Below is a small trained network, with its code and all its weights. Each question gives an input and a class and asks what happens when units are switched off, that is, made to give their printed mean instead of their output.

import numpy as np


def w(rows, s, z=0):
    codes = np.array(rows[::2]) - 128.0
    scale = np.full(codes.shape[1], s)
    scale[-1] = z or s
    return codes * scale


def f(y):
    return np.maximum(y, 0)


def log_softmax(a):
    a = a - a.max(-1, keepdims=True)
    return a - np.log(np.exp(a).sum(-1, keepdims=True))


def net(x, mask):
    res = np.array(x, float).reshape(1, 4) / 4 @ E
    y = f(res @ A[0][:, :-1].T + A[0][:, -1])
    res = res + np.where(mask, y, B[0][:, -1]) @ B[0][:, :-1]
    return log_softmax(res[-1] @ U[:, :-1].T + U[:, -1])


A, B = {}, {}
E = w([
[125,106,51,93,92,197,48],'x0',
[171,171,68,200,115,60,33],'x1',
[52,71,122,252,86,104,146],'x2',
[144,137,195,120,115,124,47],'x3',
],0.013)
A[0] = w([
[167,160,139,104,124,179,131,203],'N0',
[138,138,81,35,77,254,113,124],'N1',
[109,136,97,240,119,32,89,5],'N2',
[40,93,121,210,55,218,100,48],'N3',
[198,181,52,172,143,125,78,133],'N4',
[102,83,168,171,141,52,143,3],'N5',
],0.0098,0.0043)
B[0] = w([
[102,80,161,139,169,135,123,197],'N0',
[131,123,44,134,181,170,107,255],'N1',
[116,139,45,231,78,178,46,224],'N2',
[82,128,165,2,120,75,237,226],'N3',
[116,128,223,16,153,22,212,218],'N4',
[148,130,133,231,55,70,120,187],'N5',
],0.0097,0.013)
U = w([
[95,120,152,77,170,111,111,216],'0',
[129,213,162,100,90,84,140,183],'1',
[115,133,34,178,139,220,1,2],'2',
],0.0093,0.0047)

Each question gives the input, the list of numbers given to net, and the class t.
The units are the neurons (one row each of A and B). Each row of codes is followed by its name. A weight is (code - 128) times the scale printed after its matrix; where a second scale follows, it is the last column's (A, B and U).
mask holds one flag per neuron, in row order. A switched-off neuron (its flag False) gives its mean, the last column of its row in B, instead of its output. The means were averaged over made-up inputs and are rounded, as every weight is.
A unit's drop is (log p(t) with every unit on - log p(t) with that unit switched off) / (log p(t) with every unit on - log p(t) with every unit switched off).
The circuit of an input: a set's keep is (log p(t) with only the set's units on - log p(t) with every unit switched off) / (log p(t) with every unit on - log p(t) with every unit switched off). Starting from all 6 units, units are removed one at a time, each time the one whose removal leaves the highest keep (on an exact tie, the one counted first), for as long as the keep stays at least 0.8.
circuit, biggest first: the units of the circuit, biggest drop first
unit that matters most: the unit with the biggest drop
top k neurons: the k neurons with the biggest drops, biggest first
drop when u is switched off: that unit's drop, to one decimal
input [-6,4,5,-3], class 2: unit that matters most : N2
input [-5,-6,3,1], class 1: circuit, biggest first : [N5; N1]
input [-4,-6,5,2], class 1: top 2 neurons : [N5; N1]
input [2,-1,0,-3], class 2: top 2 neurons : [N4; N3]
input [8,-6,-1,-7], class 2: top 2 neurons : [N1; N4]
input [1,1,7,1], class 1: top 2 neurons : [N3; N1]
input [8,-2,3,-1], class 0: top 2 neurons : [N3; N2]
input [4,6,-8,-2], class 0: circuit, biggest first : [N4; N1]
input [7,5,7,5], class 1: top 2 neurons : [N3; N4]
input [0,-4,5,4], class 1: top 2 neurons : [N1; N0]
input [7,3,-8,-8], class 0: top 2 neurons : [N4; N2]
input [-7,-6,4,5], class 1: top 2 neurons : [N5; N1]
input [4,7,7,-2], class 1: top 3 neurons : [N3; N4; N1]
input [8,4,6,2], class 1: unit that matters most : N3
input [8,-8,0,4], class 2: drop when N4 is switched off : 1.6
input [8,6,-2,-2], class 0: drop when N4 is switched off : 1.7
input [8,2,5,4], class 1: drop when N5 is switched off : -0.1
